Here is a tiny trained network, its code and every weight. The questions are about switching its units off for an input and a target symbol, where a switched-off unit gives its printed mean instead of its output.

import numpy as np


def w(rows, s, z=0):
    codes = np.array(rows[::2]) - 128.0
    scale = np.full(codes.shape[1], s)
    scale[-1] = z or s
    return codes * scale


def softmax(a):
    e = np.exp(a - a.max(-1, keepdims=True))
    return e / e.sum(-1, keepdims=True)


def log_softmax(a):
    a = a - a.max(-1, keepdims=True)
    return a - np.log(np.exp(a).sum(-1, keepdims=True))


def net(x, mask):
    ids = ['γδεζηλμξστφω'.index(c) for c in x.split()]
    T = len(ids)
    res = E[ids] + P[:T]
    u = 0
    for l in range(3):
        r = res
        for j in range(2):
            rows = slice(2 * j, 2 * j + 2)
            q, k, v = (r @ M[l][rows].T for M in (Q, K, V))
            z = softmax(np.where(np.tri(T) > 0, q @ k.T / 2**0.5, -1e9)) @ v
            o = O[l][rows]
            res = res + np.where(mask[u + j], z, o[:, -1]) @ o[:, :-1]
        u += 2
    return log_softmax(res[-1] @ U[:, :-1].T + U[:, -1])


Q, K, V, O = {}, {}, {}, {}
E = w([
[199,160,104,142,209,213,122,137,104,156,159],'γ',
[165,117,121,131,158,71,127,57,111,146,182],'δ',
[140,60,124,247,217,57,165,227,137,156,112],'ε',
[165,206,131,106,124,53,73,152,151,213,131],'ζ',
[214,91,148,130,169,136,124,57,155,74,170],'η',
[200,110,111,125,138,82,133,60,180,89,85],'λ',
[169,90,146,168,82,127,162,80,151,132,172],'μ',
[172,114,187,153,134,212,126,131,197,150,110],'ξ',
[126,135,40,167,112,127,171,110,166,73,137],'σ',
[94,106,118,52,112,152,65,168,145,74,140],'τ',
[70,75,94,95,126,170,112,101,96,138,62],'φ',
[68,138,189,149,102,154,136,120,94,56,98],'ω',
],0.015)
P = w([
[32,41,173,191,193,62,133,139,217,136,210],'0',
[67,65,174,139,180,77,192,142,225,126,166],'1',
[71,86,168,120,162,97,199,123,218,137,164],'2',
[113,100,143,113,142,109,183,107,195,121,157],'3',
[129,120,133,115,112,126,172,104,178,122,149],'4',
[135,140,114,113,89,148,158,99,153,108,146],'5',
[150,161,95,121,71,164,120,81,136,104,137],'6',
[163,172,74,135,41,192,95,67,103,106,146],'7',
[179,190,63,124,25,195,75,51,77,94,126],'8',
[200,216,44,131,2,212,59,39,51,75,131],'9',
],0.0064)
Q[0] = w([
[123,178,122,101,107,140,97,117,100,132,115],'0.h1',
[155,152,125,135,107,120,121,126,133,139,98],'0.h1',
[93,115,141,65,79,123,137,163,144,132,72],'0.h2',
[140,75,133,102,94,154,155,5,184,89,146],'0.h2',
],0.011)
K[0] = w([
[156,125,116,128,140,111,132,98,146,156,146],'0.h1',
[126,135,134,155,132,126,103,112,121,123,149],'0.h1',
[65,109,151,78,131,103,126,126,153,118,143],'0.h2',
[136,103,121,134,10,190,151,110,156,75,107],'0.h2',
],0.013)
V[0] = w([
[122,101,125,138,108,149,113,118,118,159,161],'0.h1',
[172,132,117,107,148,107,162,125,119,158,134],'0.h1',
[148,72,148,89,117,158,137,98,187,46,93],'0.h2',
[123,92,136,164,2,181,161,118,181,92,117],'0.h2',
],0.0085)
O[0] = w([
[126,120,166,121,83,185,201,87,113,158,210,136],'0.h1',
[143,183,97,83,91,167,71,110,57,95,89,117],'0.h1',
[134,88,118,167,104,190,7,54,214,49,118,222],'0.h2',
[168,118,122,170,24,176,151,46,254,123,125,253],'0.h2',
],0.0057,0.0053)
Q[1] = w([
[70,189,140,48,188,86,114,250,33,154,79],'1.h1',
[93,149,184,156,126,146,179,179,108,171,129],'1.h1',
[73,114,116,53,164,142,64,154,69,160,60],'1.h2',
[37,144,139,100,155,64,178,213,81,158,96],'1.h2',
],0.013)
K[1] = w([
[138,87,142,172,207,71,177,162,189,145,146],'1.h1',
[93,109,129,138,218,62,152,147,156,82,91],'1.h1',
[133,2,95,104,233,80,158,166,195,193,141],'1.h2',
[97,43,145,165,206,66,184,184,208,140,137],'1.h2',
],0.0073)
V[1] = w([
[162,137,96,148,175,111,137,91,88,116,57],'1.h1',
[254,163,150,191,120,85,175,108,148,150,181],'1.h1',
[129,123,178,114,152,143,128,108,88,95,119],'1.h2',
[55,175,180,147,120,132,150,139,99,77,95],'1.h2',
],0.0091)
O[1] = w([
[107,115,99,150,178,130,76,102,50,107,83,2],'1.h1',
[181,184,218,112,161,123,148,89,110,7,67,157],'1.h1',
[108,88,153,180,142,136,53,63,116,115,189,107],'1.h2',
[2,244,161,228,147,110,75,87,180,130,127,146],'1.h2',
],0.0068,0.0028)
Q[2] = w([
[109,100,119,180,61,114,126,95,210,116,130],'2.h1',
[35,109,83,193,121,42,80,197,122,206,198],'2.h1',
[191,43,105,96,34,171,136,82,223,111,179],'2.h2',
[140,116,130,1,136,144,124,126,99,47,100],'2.h2',
],0.0097)
K[2] = w([
[49,110,113,115,45,158,92,132,119,87,123],'2.h1',
[103,58,191,141,180,68,144,150,147,148,123],'2.h1',
[113,171,112,94,38,206,50,114,121,140,90],'2.h2',
[255,210,122,123,107,164,141,122,146,182,179],'2.h2',
],0.007)
V[2] = w([
[169,62,213,133,121,84,69,128,136,175,71],'2.h1',
[111,139,22,143,95,64,125,101,131,92,58],'2.h1',
[160,156,127,81,160,103,46,185,152,51,200],'2.h2',
[157,148,154,147,173,255,80,181,165,174,67],'2.h2',
],0.0073)
O[2] = w([
[107,96,74,147,14,117,77,47,85,96,2,66],'2.h1',
[67,86,100,73,207,29,174,141,237,99,113,151],'2.h1',
[132,118,110,130,67,76,52,204,181,28,211,4],'2.h2',
[202,60,236,195,157,86,72,190,187,211,89,158],'2.h2',
],0.0087,0.0025)
U = w([
[160,167,114,135,197,253,113,202,87,131,175,143],'γ',
[86,100,120,105,127,115,129,95,42,109,207,121],'δ',
[129,107,94,231,151,69,166,167,51,95,77,208],'ε',
[132,244,152,29,64,40,85,143,111,194,102,254],'ζ',
[132,57,102,164,141,165,49,118,87,57,160,54],'η',
[97,91,89,99,144,102,49,98,127,75,78,101],'λ',
[132,149,113,75,62,201,180,93,85,82,56,66],'μ',
[167,103,194,155,77,92,78,145,129,156,59,57],'ξ',
[119,132,176,50,214,127,185,175,182,95,152,112],'σ',
[133,100,86,109,53,128,86,223,155,142,193,144],'τ',
[135,64,65,92,137,175,165,118,111,232,97,143],'φ',
[75,234,144,217,146,134,72,46,179,136,148,148],'ω',
],0.0063)

Each question gives the input, a string of symbols that net reads in full, and the target symbol t.
The units are the heads (2 rows each of Q, K, V and O). Each row of codes is followed by its name. A weight is (code - 128) times the scale printed after its matrix; where a second scale follows, it is the last column's (O and U).
mask holds one flag per head, layer by layer. A switched-off head (its flag False) gives its mean, the last column of its rows in O, instead of its output. The means were averaged over made-up inputs and are rounded, as every weight is.
A unit's drop is (log p(t) with every unit on - log p(t) with that unit switched off) / (log p(t) with every unit on - log p(t) with every unit switched off).
The circuit of an input: a set's keep is (log p(t) with only the set's units on - log p(t) with every unit switched off) / (log p(t) with every unit on - log p(t) with every unit switched off). Starting from all 6 units, units are removed one at a time, each time the one whose removal leaves the highest keep (on an exact tie, the one counted first), for as long as the keep stays at least 0.8.
circuit, biggest first: the units of the circuit, biggest drop first
unit that matters most: the unit with the biggest drop
heads that matter: for each layer, one digit per head in row order, 1 if its drop is at least 0.15 and else 0, layers parted by /
drop of u: that unit's drop, to one decimal
input ζ ε δ λ δ λ σ δ, target σ: heads that matter -> 00 / 00 / 10
input λ μ ω ξ ζ η η τ, target τ: circuit, biggest first -> 2.h2, 1.h1
input γ λ η φ η φ ξ, target φ: circuit, biggest first -> 1.h1, 2.h2
input ζ ζ τ, target τ: heads that matter -> 00 / 10 / 01
input γ ξ ω ξ ε τ λ μ, target τ: heads that matter -> 00 / 00 / 01
input ζ ω η λ ε μ ε η, target μ: heads that matter -> 01 / 11 / 10
input μ ε ε μ μ δ, target μ: heads that matter -> 00 / 11 / 00
input γ δ ε ω ξ τ η δ, target τ: unit that matters most -> 2.h2
input ω ξ σ φ ξ λ τ ε σ, target τ: circuit, biggest first -> 2.h2, 1.h1, 1.h2
input ε ω φ σ σ, target φ: heads that matter -> 11 / 10 / 01
input ω ω ξ η λ, target ξ: circuit, biggest first -> 0.h1, 2.h2, 0.h2, 1.h2
input ω ζ ω ω τ τ σ η, target τ: circuit, biggest first -> 1.h1, 2.h2
input ε ε λ, target λ: circuit, biggest first -> 2.h1, 0.h2, 1.h1
input τ γ σ ε λ ξ μ, target ξ: unit that matters most -> 2.h2
input μ ε σ η σ φ γ η ξ, target ξ: circuit, biggest first -> 2.h2, 1.h2
input γ ω ζ ε λ ε μ μ, target μ: circuit, biggest first -> 1.h1, 1.h2, 0.h2
input μ λ σ, target σ: circuit, biggest first -> 2.h1, 1.h1
input σ ε ζ η, target η: heads that matter -> 11 / 11 / 01
input φ δ φ η, target φ: drop of 2.h1 -> 0.0
input ω ξ ω μ ξ μ, target ξ: drop of 2.h2 -> 0.9
input λ ω ξ ω μ ξ ζ φ μ μ, target φ: drop of 0.h2 -> 0.0
